Below are the code and all the weights of a small trained network. Each question names an input and a class and asks about switching units off, where a switched-off unit gives its printed mean instead of its output.

import numpy as np


def w(rows, s, z=0):
    codes = np.array(rows[::2]) - 128.0
    scale = np.full(codes.shape[1], s)
    scale[-1] = z or s
    return codes * scale


def norm(h):
    return h / np.sqrt((h * h).mean(-1, keepdims=True) + 1e-5)


def f(y):
    return y / 2 * (1 + np.tanh(0.7978845608 * (y + 0.044715 * y**3)))


def log_softmax(a):
    a = a - a.max(-1, keepdims=True)
    return a - np.log(np.exp(a).sum(-1, keepdims=True))


def net(x, mask):
    res = np.array(x, float).reshape(1, 2) / 4 @ E
    u = 0
    for l in range(2):
        y = f(norm(res) @ A[l][:, :-1].T + A[l][:, -1])
        res = res + np.where(mask[u : u + 7], y, B[l][:, -1]) @ B[l][:, :-1]
        u += 7
    return log_softmax(norm(res)[-1] @ U[:, :-1].T + U[:, -1])


A, B = {}, {}
E = w([
[234,3,146,117,145],'x0',
[89,74,34,125,86],'x1',
],0.011)
A[0] = w([
[175,77,140,118,110,206],'L0N1',
[130,122,231,100,164,52],'L0N2',
[49,196,133,99,153,186],'L0N3',
[63,13,239,255,72,95],'L0N4',
[214,164,63,5,125,50],'L0N5',
[155,55,165,73,89,2],'L0N6',
[73,51,108,192,84,192],'L0N7',
],0.0086,0.0012)
B[0] = w([
[120,150,88,99,178,217],'L0N1',
[138,136,100,166,76,202],'L0N2',
[192,92,108,85,139,254],'L0N3',
[100,110,110,89,207,159],'L0N4',
[117,109,141,142,168,136],'L0N5',
[92,92,122,115,254,203],'L0N6',
[173,172,153,184,123,210],'L0N7',
],0.012,0.0045)
A[1] = w([
[110,162,245,108,172,188],'L1N1',
[60,54,67,160,112,81],'L1N2',
[164,97,127,36,129,214],'L1N3',
[7,222,130,42,140,92],'L1N4',
[56,210,162,184,212,126],'L1N5',
[57,65,144,115,87,5],'L1N6',
[31,103,98,142,144,192],'L1N7',
],0.016,0.0027)
B[1] = w([
[11,161,167,174,108,226],'L1N1',
[48,230,225,147,111,212],'L1N2',
[160,145,83,125,98,234],'L1N3',
[185,32,101,105,250,255],'L1N4',
[181,146,97,121,16,180],'L1N5',
[129,149,84,187,89,116],'L1N6',
[150,136,161,160,46,183],'L1N7',
],0.016,0.0064)
U = w([
[173,77,76,119,251,211],'0',
[73,185,173,196,118,211],'1',
[216,156,58,127,66,231],'2',
[105,81,121,78,105,30],'3',
[154,85,126,108,96,2],'4',
[94,59,127,94,99,19],'5',
],0.019,0.006)

Each question gives the input, the list of numbers given to net, and the class t.
The units are the neurons (one row each of A and B). Each row of codes is followed by its name. A weight is (code - 128) times the scale printed after its matrix; where a second scale follows, it is the last column's (A, B and U).
mask holds one flag per neuron, layer by layer. A switched-off neuron (its flag False) gives its mean, the last column of its row in B, instead of its output. The means were averaged over made-up inputs and are rounded, as every weight is.
A unit's drop is (log p(t) with every unit on - log p(t) with that unit switched off) / (log p(t) with every unit on - log p(t) with every unit switched off).
The circuit of an input: a set's keep is (log p(t) with only the set's units on - log p(t) with every unit switched off) / (log p(t) with every unit on - log p(t) with every unit switched off). Starting from the 12 units with the biggest drops (on a tie, the unit counted first), units are removed one at a time, each time the one whose removal leaves the highest keep (on an exact tie, the one counted first), for as long as the keep stays at least 0.8.
units of the circuit, in order: the units of the circuit, biggest drop first
k most important neurons: the k neurons with the biggest drops, biggest first
top k neurons in layer l: the k neurons of layer l with the biggest drops, biggest first
drop when u is switched off: that unit's drop, to one decimal
input [3,4], class 1: 3 most important neurons -> [L0N3, L1N4, L1N2]
input [0,0], class 2: top neuron in layer 0 -> [L0N2]
input [0,-3], class 2: 4 most important neurons -> [L0N2, L1N1, L1N4, L1N2]
input [-3,3], class 2: units of the circuit, in order -> [L0N6, L1N1]
input [-5,5], class 0: top 2 neurons in layer 1 -> [L1N4, L1N1]
input [6,-7], class 1: 2 most important neurons -> [L1N1, L0N3]
input [1,4], class 1: 2 most important neurons -> [L0N3, L1N2]
input [3,3], class 2: 4 most important neurons -> [L1N1, L1N4, L0N3, L0N1]
input [-2,1], class 2: 2 most important neurons -> [L0N3, L1N4]
input [3,0], class 2: top 3 neurons in layer 0 -> [L0N3, L0N1, L0N6]
input [-3,1], class 2: 3 most important neurons -> [L0N3, L0N1, L0N6]
input [2,-3], class 2: top 3 neurons in layer 0 -> [L0N2, L0N3, L0N1]
input [4,6], class 1: top 2 neurons in layer 1 -> [L1N2, L1N4]
input [5,-6], class 1: units of the circuit, in order -> [L1N1]
input [0,2], class 2: top 2 neurons in layer 0 -> [L0N7, L0N3]
input [-7,3], class 0: drop when L1N4 is switched off -> 1.5
input [-6,-1], class 0: drop when L1N4 is switched off -> 0.4
input [-3,7], class 1: drop when L1N2 is switched off -> 0.2
input [-1,-2], class 2: drop when L1N4 is switched off -> 0.1
input [-1,4], class 1: most important neuron -> [L1N4]
